Here is a tiny trained network, its code and every weight. The questions are about switching its units off for an input and a class, where a switched-off unit gives its printed mean instead of its output.

import numpy as np


def w(rows, s, z=0):
    codes = np.array(rows[::2]) - 128.0
    scale = np.full(codes.shape[1], s)
    scale[-1] = z or s
    return codes * scale


def f(y):
    return np.maximum(y, 0)


def log_softmax(a):
    a = a - a.max(-1, keepdims=True)
    return a - np.log(np.exp(a).sum(-1, keepdims=True))


def net(x, mask):
    res = np.array(x, float).reshape(1, 6) / 4 @ E
    y = f(res @ A[0][:, :-1].T + A[0][:, -1])
    res = res + np.where(mask, y, B[0][:, -1]) @ B[0][:, :-1]
    return log_softmax(res[-1] @ U[:, :-1].T + U[:, -1])


A, B = {}, {}
E = w([
[123,114,137,123,129,120,124,124],'x0',
[62,168,57,61,178,86,103,47],'x1',
[55,127,97,178,42,130,25,159],'x2',
[195,48,52,152,130,140,104,69],'x3',
[82,68,100,112,201,146,132,246],'x4',
[133,119,95,169,88,2,193,168],'x5',
],0.0086)
A[0] = w([
[166,111,166,159,90,163,133,159,37],'neuron 0',
[178,144,169,76,175,116,203,128,33],'neuron 1',
[170,105,183,76,194,110,223,111,85],'neuron 2',
[151,190,164,94,162,212,77,133,71],'neuron 3',
[199,4,31,146,108,100,104,83,65],'neuron 4',
[25,171,209,103,89,123,175,148,2],'neuron 5',
[111,37,133,106,159,137,169,198,112],'neuron 6',
[115,119,99,108,143,146,128,184,70],'neuron 7',
[123,117,175,145,111,120,128,68,56],'neuron 8',
[104,132,99,77,173,86,90,121,39],'neuron 9',
[118,130,186,57,116,243,129,130,103],'neuron 10',
[63,128,108,158,44,82,63,153,91],'neuron 11',
[126,135,117,133,106,33,187,173,68],'neuron 12',
[211,87,204,205,61,212,160,190,75],'neuron 13',
[121,100,120,106,157,143,126,181,75],'neuron 14',
[131,91,148,177,64,120,33,162,109],'neuron 15',
[153,136,135,140,93,18,165,161,50],'neuron 16',
[134,135,151,103,131,161,72,130,56],'neuron 17',
[135,162,170,180,62,124,126,80,107],'neuron 18',
[130,128,139,67,149,220,66,121,101],'neuron 19',
[173,90,146,108,125,138,171,125,43],'neuron 20',
[69,120,75,120,61,148,73,146,36],'neuron 21',
[72,150,75,90,133,109,157,82,105],'neuron 22',
[117,139,147,104,132,185,108,126,48],'neuron 23',
[96,112,95,126,136,164,165,149,57],'neuron 24',
[128,91,101,135,90,56,153,145,26],'neuron 25',
[61,155,66,83,156,110,91,79,102],'neuron 26',
[108,177,91,113,168,100,116,88,71],'neuron 27',
[157,133,159,110,162,132,65,135,40],'neuron 28',
[161,140,93,129,139,30,177,142,110],'neuron 29',
[127,209,152,95,125,145,161,159,70],'neuron 30',
[150,71,81,152,136,133,92,124,86],'neuron 31',
[144,126,183,184,133,141,133,146,54],'neuron 32',
[221,150,78,133,177,136,165,117,111],'neuron 33',
[186,164,183,120,81,136,132,54,101],'neuron 34',
[88,152,191,135,142,107,123,132,28],'neuron 35',
[91,47,100,133,179,150,124,173,59],'neuron 36',
[107,100,170,110,153,199,127,87,87],'neuron 37',
[67,220,204,97,136,93,138,189,137],'neuron 38',
[85,83,106,103,182,140,140,167,96],'neuron 39',
[124,169,83,74,156,109,109,122,27],'neuron 40',
[205,152,153,96,79,91,137,64,113],'neuron 41',
[166,129,137,75,149,116,176,119,22],'neuron 42',
],0.011,0.0096)
B[0] = w([
[99,106,132,47,152,102,168,96,161],'neuron 0',
[14,126,133,126,100,181,125,104,188],'neuron 1',
[2,162,171,155,74,188,131,126,232],'neuron 2',
[128,83,75,199,106,92,130,72,200],'neuron 3',
[230,108,194,101,165,215,119,98,255],'neuron 4',
[201,91,153,71,142,191,92,83,173],'neuron 5',
[138,176,80,107,114,109,59,168,211],'neuron 6',
[124,205,120,99,102,129,96,109,155],'neuron 7',
[135,142,97,119,117,124,98,147,154],'neuron 8',
[127,101,130,52,101,107,118,144,165],'neuron 9',
[152,104,101,185,107,93,147,117,221],'neuron 10',
[29,126,138,152,122,200,160,131,219],'neuron 11',
[173,88,58,207,102,91,147,79,201],'neuron 12',
[119,100,165,26,146,25,194,120,253],'neuron 13',
[125,182,109,125,104,121,103,146,161],'neuron 14',
[52,133,147,138,149,148,164,118,206],'neuron 15',
[144,93,60,170,100,119,156,76,197],'neuron 16',
[127,114,102,165,89,133,163,110,153],'neuron 17',
[122,178,87,106,132,123,35,176,205],'neuron 18',
[144,86,90,188,116,111,163,96,219],'neuron 19',
[92,118,151,99,120,146,127,82,154],'neuron 20',
[40,150,157,126,84,161,158,109,180],'neuron 21',
[134,107,148,80,163,88,152,151,210],'neuron 22',
[149,101,78,153,99,133,167,90,152],'neuron 23',
[117,151,112,103,119,129,101,105,137],'neuron 24',
[168,103,104,187,98,130,125,52,164],'neuron 25',
[112,120,183,96,140,55,187,139,241],'neuron 26',
[120,108,147,83,126,94,154,161,184],'neuron 27',
[135,97,115,143,130,125,137,109,136],'neuron 28',
[132,77,91,175,111,117,149,118,225],'neuron 29',
[156,108,137,107,139,186,116,128,165],'neuron 30',
[172,137,149,122,142,173,114,119,176],'neuron 31',
[116,125,136,73,147,97,153,103,152],'neuron 32',
[60,124,169,161,129,182,133,147,210],'neuron 33',
[142,188,91,129,119,100,60,169,233],'neuron 34',
[160,140,138,112,127,154,129,92,140],'neuron 35',
[135,188,102,114,90,115,59,119,187],'neuron 36',
[147,84,73,196,109,103,162,103,183],'neuron 37',
[243,117,168,128,191,195,108,118,240],'neuron 38',
[145,193,92,111,88,103,81,157,189],'neuron 39',
[110,124,160,100,135,83,158,105,153],'neuron 40',
[122,172,90,119,126,123,69,190,237],'neuron 41',
[69,124,136,112,112,161,138,112,153],'neuron 42',
],0.0086,0.0094)
U = w([
[162,112,64,216,87,105,166,87,98],'0',
[19,177,181,148,92,223,153,125,91],'1',
[139,145,194,42,133,18,182,138,103],'2',
[253,145,195,109,148,253,103,111,126],'3',
[145,254,69,119,88,100,28,167,97],'4',
[141,168,150,174,150,130,134,165,255],'5',
],0.0074,0.021)

Each question gives the input, the list of numbers given to net, and the class t.
The units are the neurons (one row each of A and B). Each row of codes is followed by its name. A weight is (code - 128) times the scale printed after its matrix; where a second scale follows, it is the last column's (A, B and U).
mask holds one flag per neuron, in row order. A switched-off neuron (its flag False) gives its mean, the last column of its row in B, instead of its output. The means were averaged over made-up inputs and are rounded, as every weight is.
A unit's drop is (log p(t) with every unit on - log p(t) with that unit switched off) / (log p(t) with every unit on - log p(t) with every unit switched off).
The circuit of an input: a set's keep is (log p(t) with only the set's units on - log p(t) with every unit switched off) / (log p(t) with every unit on - log p(t) with every unit switched off). Starting from the 12 units with the biggest drops (on a tie, the unit counted first), units are removed one at a time, each time the one whose removal leaves the highest keep (on an exact tie, the one counted first), for as long as the keep stays at least 0.8.
units of the circuit, in order: the units of the circuit, biggest drop first
top k neurons: the k neurons with the biggest drops, biggest first
drop of u: that unit's drop, to one decimal
input [-6,-1,8,3,5,6], class 1: units of the circuit, in order => (neuron 11)
input [5,-7,-7,3,7,-7], class 0: units of the circuit, in order => (neuron 10; neuron 37)
input [-4,8,3,-7,-1,-1], class 2: top 2 neurons => (neuron 26; neuron 4)
input [0,-7,2,8,7,0], class 3: top 3 neurons => (neuron 4; neuron 31; neuron 26)
input [4,-6,-6,6,-1,-3], class 1: units of the circuit, in order => (neuron 2; neuron 33)
input [-4,4,1,-5,-1,1], class 3: units of the circuit, in order => (neuron 38; neuron 5)
input [-5,4,-7,5,-1,-5], class 1: units of the circuit, in order => (neuron 2; neuron 33)
input [6,6,5,0,4,-6], class 0: top 2 neurons => (neuron 19; neuron 13)
input [3,-2,2,-3,0,5], class 0: top 2 neurons => (neuron 12; neuron 16)
input [1,2,-6,1,-7,-3], class 4: units of the circuit, in order => (neuron 34; neuron 41)
input [-6,2,7,7,6,-6], class 1: top 3 neurons => (neuron 21; neuron 15; neuron 38)
input [5,0,-6,-7,3,-7], class 0: top 2 neurons => (neuron 3; neuron 10)
input [-6,7,2,-4,-7,0], class 2: top 3 neurons => (neuron 26; neuron 22; neuron 27)
input [-6,8,6,0,-5,-2], class 2: units of the circuit, in order => (neuron 26)
input [-2,-5,-5,-1,-8,-1], class 4: units of the circuit, in order => (neuron 34; neuron 41)
input [-5,6,-3,-1,7,4], class 4: top 4 neurons => (neuron 13; neuron 39; neuron 6; neuron 36)
input [3,-1,-3,5,6,7], class 0: top 2 neurons => (neuron 12; neuron 29)
input [3,-8,6,-2,-8,5], class 2: top 2 neurons => (neuron 13; neuron 0)
input [-8,5,5,7,-8,-1], class 4: top 3 neurons => (neuron 18; neuron 34; neuron 41)
input [-6,-7,1,1,2,5], class 2: units of the circuit, in order => (neuron 13)
input [-2,-6,1,-3,-1,7], class 0: top 2 neurons => (neuron 12; neuron 16)
input [4,-3,7,-4,-1,-7], class 0: units of the circuit, in order => (neuron 3; neuron 19)
input [-7,-5,-2,-5,7,-1], class 4: units of the circuit, in order => (neuron 6; neuron 39)
input [-5,7,-3,-2,-4,-6], class 2: drop of neuron 27 => 0.4
